[[ 27  76  41 -71 -49  65  67  23 -59  78 -71 -47  32 -80 -58 -57]
 [-57 -33 -82 -47 -54  43 -77  67  60 -27  12 -23  22 -47 -44  73]
 [  7 -14 -38  37  58 -81  73  50  56   0  75  39   6 -72 -58 -62]
 [ 10 -56  76 -25 -59  11  43 -62  52  34  52 -62 -66  61  46 -17]
 [-52  67  13  62  20  57   5  -9 -48  17  83  30   1  41 -28 -32]]
->
[[-52  67  13  62  20  57   5  -9 -48  17  83  30   1  41 -28 -32]
 [ 10 -56  76 -25 -59  11  43 -62  52  34  52 -62 -66  61  46 -17]
 [  7 -14 -38  37  58 -81  73  50  56   0  75  39   6 -72 -58 -62]
 [-57 -33 -82 -47 -54  43 -77  67  60 -27  12 -23  22 -47 -44  73]
 [ 27  76  41 -71 -49  65  67  23 -59  78 -71 -47  32 -80 -58 -57]]

[[-27  97  97 -47 -20]
 [-56  77  35 -64 -41]]
->
[[-56  77  35 -64 -41]
 [-27  97  97 -47 -20]]

[[-25  14  21]
 [-78  67 -78]
 [-62  66 -20]
 [-68  83  27]
 [-38  62  11]
 [ 63  -3  38]
 [ 70 -81 -63]
 [-75  41 -46]
 [ 82 -75 -56]
 [ 50  26  66]]
->
[[ 50  26  66]
 [ 82 -75 -56]
 [-75  41 -46]
 [ 70 -81 -63]
 [ 63  -3  38]
 [-38  62  11]
 [-68  83  27]
 [-62  66 -20]
 [-78  67 -78]
 [-25  14  21]]

[[  3  -2  14   3   9   8  17 -22   5   5 -45  10 -28]
 [ -4  -7  -7  -4  -7  -2  -5 -14  -3  -1  32  24   0]
 [ 10  12  19   9   8   6  21 -19   1 -25 -41 -27  -1]
 [  0  -6  -5  -7  -5   1  -2  -8 -14  -1  17  17  21]
 [ 14  22  15  18  10   3  -4  17  26 -24 -17 -79 -19]]
->
[[ 14  22  15  18  10   3  -4  17  26 -24 -17 -79 -19]
 [  0  -6  -5  -7  -5   1  -2  -8 -14  -1  17  17  21]
 [ 10  12  19   9   8   6  21 -19   1 -25 -41 -27  -1]
 [ -4  -7  -7  -4  -7  -2  -5 -14  -3  -1  32  24   0]
 [  3  -2  14   3   9   8  17 -22   5   5 -45  10 -28]]

[[-11  -7 -33  21  50 -20  76  74  49  11  -9  23]
 [-10  -6 -34  24  50 -19  77  76  51  12 -10  23]]
->
[[-10  -6 -34  24  50 -19  77  76  51  12 -10  23]
 [-11  -7 -33  21  50 -20  76  74  49  11  -9  23]]

[[ -15  -37    6   46   42    3    7  -50  -30]
 [ -27  -17   22   32   42  -33  -38    5   17]
 [  10    4  -27   19  -34    3  -16    5   -6]
 [  10  -37  -59   73   42    3   29  -78  -76]
 [  -3  -78  -59   99  -53    3   51 -105  -99]
 [ -27  -58  -10   73    4    3   29  -78  -53]
 [  34   45  -10   59  -15  -51  -83   61   40]
 [ -39  -17    6   59  -15   56   29  -22  -30]]
->
[[ -39  -17    6   59  -15   56   29  -22  -30]
 [  34   45  -10   59  -15  -51  -83   61   40]
 [ -27  -58  -10   73    4    3   29  -78  -53]
 [  -3  -78  -59   99  -53    3   51 -105  -99]
 [  10  -37  -59   73   42    3   29  -78  -76]
 [  10    4  -27   19  -34    3  -16    5   -6]
 [ -27  -17   22   32   42  -33  -38    5   17]
 [ -15  -37    6   46   42    3    7  -50  -30]]
---
[[  4   8 -38   2   3   0   2  -8]
 [  2   4   1 -22 -90  -3  10   0]]
->
[[ -8   4   8 -38   2   3   0   2]
 [  0   2   4   1 -22 -90  -3  10]]

[[  8  15  16  17   4  19   1  25   8 -53 -16 -53  -2]
 [ 26  16  21  10   0  -9  25  34 -28 -16 -97 -23   1]
 [  6  15  11  22  12  16  19  14  26 -72 -23 -36 -37]]
->
[[ -2   8  15  16  17   4  19   1  25   8 -53 -16 -53]
 [  1  26  16  21  10   0  -9  25  34 -28 -16 -97 -23]
 [-37   6  15  11  22  12  16  19  14  26 -72 -23 -36]]

[[ -26  -52   22  -43   23]
 [  32   34   16    2   42]
 [ -17  -97 -102  -43  -50]
 [ -88    3   48   36  -90]
 [ -26   46   23   53  -50]]
->
[[  23  -26  -52   22  -43]
 [  42   32   34   16    2]
 [ -50  -17  -97 -102  -43]
 [ -90  -88    3   48   36]
 [ -50  -26   46   23   53]]

[[  3 -58  55  35  67  -1   6  45 -70  39  36 -46]
 [105 -40   3 -28  14  -5  -2 -74  -8 -51  26 -37]
 [ 25   6  17  -9  84  -1 -49 -21 -56  33 -51 -32]]
->
[[-46   3 -58  55  35  67  -1   6  45 -70  39  36]
 [-37 105 -40   3 -28  14  -5  -2 -74  -8 -51  26]
 [-32  25   6  17  -9  84  -1 -49 -21 -56  33 -51]]

[[-25 -20 -91  10  90 -96  63  91  10  57]
 [-41  79 -69 -87  91 -62  87  12  19  50]
 [  4 -43  57  90 -75  28 -55   0 -65 -98]
 [  5 -16  79  90 -36 -37  -3  59 -71 -52]
 [  6  52  28 -97  17  22  37  19  83  73]
 [-80  22  93  42  18  88  89  86  90  60]
 [ 23 -47   8 -63 -75 -88  20 -40 100 -65]
 [-77 -24 -96  24   7 -15  35 -68  29  18]]
->
[[ 57 -25 -20 -91  10  90 -96  63  91  10]
 [ 50 -41  79 -69 -87  91 -62  87  12  19]
 [-98   4 -43  57  90 -75  28 -55   0 -65]
 [-52   5 -16  79  90 -36 -37  -3  59 -71]
 [ 73   6  52  28 -97  17  22  37  19  83]
 [ 60 -80  22  93  42  18  88  89  86  90]
 [-65  23 -47   8 -63 -75 -88  20 -40 100]
 [ 18 -77 -24 -96  24   7 -15  35 -68  29]]

[[  0  13  -1  -3  67  39   0  89   5  -4  -7  35  -1   0   0]
 [  0   4  -1  53   0   0  -1   0  18  -3   6  38 106  53  32]
 [  0  30  -3   1   0   0   0  40  -5   3  -2  32  21  31  65]
 [ 41   0  -2  -3   7   0   0  40  15  41  44  35  27  27  18]
 [ 39   0   4  -1  28  20  -1  32  54   4  -1   0  59  -1   0]]
->
[[  0   0  13  -1  -3  67  39   0  89   5  -4  -7  35  -1   0]
 [ 32   0   4  -1  53   0   0  -1   0  18  -3   6  38 106  53]
 [ 65   0  30  -3   1   0   0   0  40  -5   3  -2  32  21  31]
 [ 18  41   0  -2  -3   7   0   0  40  15  41  44  35  27  27]
 [  0  39   0   4  -1  28  20  -1  32  54   4  -1   0  59  -1]]

[[ 51 -31 -12 -24   0   0 -13 -44]
 [ 50 -30  -5 -27   7  -2  -7 -47]
 [ 51 -33  19 -52  26  16  22 -28]
 [ -5  -4  93 -55  63  57  97  14]
 [ 47 -31  19 -52  20  18  25 -28]
 [-15  17 -84  64 -75 -53 -97  -8]
 [-44  29  13   8  19  17  22  39]]
->
[[-44  51 -31 -12 -24   0   0 -13]
 [-47  50 -30  -5 -27   7  -2  -7]
 [-28  51 -33  19 -52  26  16  22]
 [ 14  -5  -4  93 -55  63  57  97]
 [-28  47 -31  19 -52  20  18  25]
 [ -8 -15  17 -84  64 -75 -53 -97]
 [ 39 -44  29  13   8  19  17  22]]

[[  4  74 -38 -70  -7 -17 -75  30  55]
 [  2 -66 -63 -82  13   8 -47  76 -82]
 [-68 -36  -2  50  40 -70  56  -8  61]
 [-80 -70  86 -81  70   3  83  -5 -70]]
->
[[ 55   4  74 -38 -70  -7 -17 -75  30]
 [-82   2 -66 -63 -82  13   8 -47  76]
 [ 61 -68 -36  -2  50  40 -70  56  -8]
 [-70 -80 -70  86 -81  70   3  83  -5]]
